Here is a tiny trained network, its code and every weight. The questions are about switching its units off for an input and a target symbol, where a switched-off unit gives its printed mean instead of its output.

import numpy as np


def w(rows, s, z=0):
    codes = np.array(rows[::2]) - 128.0
    scale = np.full(codes.shape[1], s)
    scale[-1] = z or s
    return codes * scale


def norm(h):
    return h / np.sqrt((h * h).mean(-1, keepdims=True) + 1e-5)


def f(y):
    return np.maximum(y, 0)


def softmax(a):
    e = np.exp(a - a.max(-1, keepdims=True))
    return e / e.sum(-1, keepdims=True)


def log_softmax(a):
    a = a - a.max(-1, keepdims=True)
    return a - np.log(np.exp(a).sum(-1, keepdims=True))


def net(x, mask):
    ids = ['ΞΦΩαβγδστψ'.index(c) for c in x.split()]
    T = len(ids)
    res = E[ids] + P[:T]
    q, k, v = (norm(res) @ M[0].T for M in (Q, K, V))
    z = softmax(np.where(np.tri(T) > 0, q @ k.T / 4**0.5, -1e9)) @ v
    res = res + np.where(mask[0], z, O[0][:, -1]) @ O[0][:, :-1]
    y = f(norm(res) @ A[0][:, :-1].T + A[0][:, -1])
    res = res + np.where(mask[1:9], y, B[0][:, -1]) @ B[0][:, :-1]
    return log_softmax(norm(res)[-1] @ U[:, :-1].T + U[:, -1])


Q, K, V, O, A, B = {}, {}, {}, {}, {}, {}
E = w([
[130,80,127,33,181],'Ξ',
[108,156,79,119,166],'Φ',
[78,137,130,84,111],'Ω',
[58,106,97,116,116],'α',
[93,77,154,175,153],'β',
[136,184,139,154,170],'γ',
[40,124,199,155,102],'δ',
[138,117,204,112,157],'σ',
[103,121,82,255,201],'τ',
[119,174,107,154,118],'ψ',
],0.026)
P = w([
[7,104,121,90,157],'0',
[51,98,122,99,141],'1',
[83,101,123,111,137],'2',
[103,114,119,127,121],'3',
[111,118,123,137,106],'4',
[119,124,100,160,116],'5',
],0.016)
Q[0] = w([
[90,251,107,197,76],'H0',
[103,94,108,153,158],'H0',
[13,127,157,175,133],'H0',
[29,193,124,203,216],'H0',
],0.018)
K[0] = w([
[169,44,75,132,52],'H0',
[137,178,135,134,90],'H0',
[215,156,151,207,86],'H0',
[247,133,128,136,5],'H0',
],0.017)
V[0] = w([
[120,251,204,130,169],'H0',
[127,151,117,153,242],'H0',
[97,147,82,199,104],'H0',
[118,163,48,92,110],'H0',
],0.022)
O[0] = w([
[223,205,167,172,67,167],'H0',
[175,142,140,212,198,255],'H0',
[109,76,71,169,85,219],'H0',
[146,195,6,92,120,131],'H0',
],0.018,0.0085)
A[0] = w([
[132,122,177,126,92,119],'N0',
[192,38,134,75,204,58],'N1',
[134,188,138,79,105,8],'N2',
[101,129,149,144,72,11],'N3',
[252,33,114,34,196,2],'N4',
[192,134,174,99,122,97],'N5',
[162,88,145,180,122,136],'N6',
[192,125,105,147,81,205],'N7',
],0.025,0.0038)
B[0] = w([
[87,134,155,113,92,194],'N0',
[198,51,153,86,80,209],'N1',
[151,205,147,138,134,138],'N2',
[145,143,102,155,96,158],'N3',
[251,94,157,23,184,184],'N4',
[76,130,110,128,183,198],'N5',
[113,173,99,143,118,255],'N6',
[150,80,165,103,110,223],'N7',
],0.032,0.0085)
U = w([
[187,120,159,36,148,255],'Ξ',
[124,181,98,117,163,107],'Φ',
[102,254,111,53,108,164],'Ω',
[16,127,57,61,130,168],'α',
[84,5,172,141,128,84],'β',
[185,197,150,187,138,221],'γ',
[43,155,171,129,7,116],'δ',
[40,160,240,118,146,224],'σ',
[87,104,99,235,147,41],'τ',
[162,131,88,118,11,148],'ψ',
],0.0094,0.0029)

Each question gives the input, a string of symbols that net reads in full, and the target symbol t.
The units are the heads (4 rows each of Q, K, V and O) and the neurons (one row each of A and B). Each row of codes is followed by its name. A weight is (code - 128) times the scale printed after its matrix; where a second scale follows, it is the last column's (O, A, B and U).
mask holds one flag per unit, heads first, then neurons. A switched-off unit (its flag False) gives its mean, the last column of its rows in O or B, instead of its output. The means were averaged over made-up inputs and are rounded, as every weight is.
A unit's drop is (log p(t) with every unit on - log p(t) with that unit switched off) / (log p(t) with every unit on - log p(t) with every unit switched off).
The circuit of an input: a set's keep is (log p(t) with only the set's units on - log p(t) with every unit switched off) / (log p(t) with every unit on - log p(t) with every unit switched off). Starting from all 9 units, units are removed one at a time, each time the one whose removal leaves the highest keep (on an exact tie, the one counted first), for as long as the keep stays at least 0.8.
circuit, biggest first: the units of the circuit, biggest drop first
top k neurons: the k neurons with the biggest drops, biggest first
drop when u is switched off: that unit's drop, to one decimal
input Ξ δ α Φ, target α: circuit, biggest first	(H0 N1)
input ψ α β, target ψ: top 2 neurons	(N7 N5)
input α Ω γ, target Ω: top neuron	(N2)
input Φ γ ψ Ω, target ψ: top 3 neurons	(N7 N4 N1)
input β σ γ, target σ: circuit, biggest first	(H0 N5)
input σ Ω τ Ω δ γ, target δ: circuit, biggest first	(H0 N0)
input γ α τ β, target τ: circuit, biggest first	(H0 N6)
input τ γ β Ω Ω, target β: top 4 neurons	(N1 N3 N5 N2)
input τ Φ β, target τ: drop when H0 is switched off	0.2
input Ω α β γ, target β: drop when N3 is switched off	0.0
input α ψ Ξ ψ α β, target ψ: drop when N7 is switched off	0.2
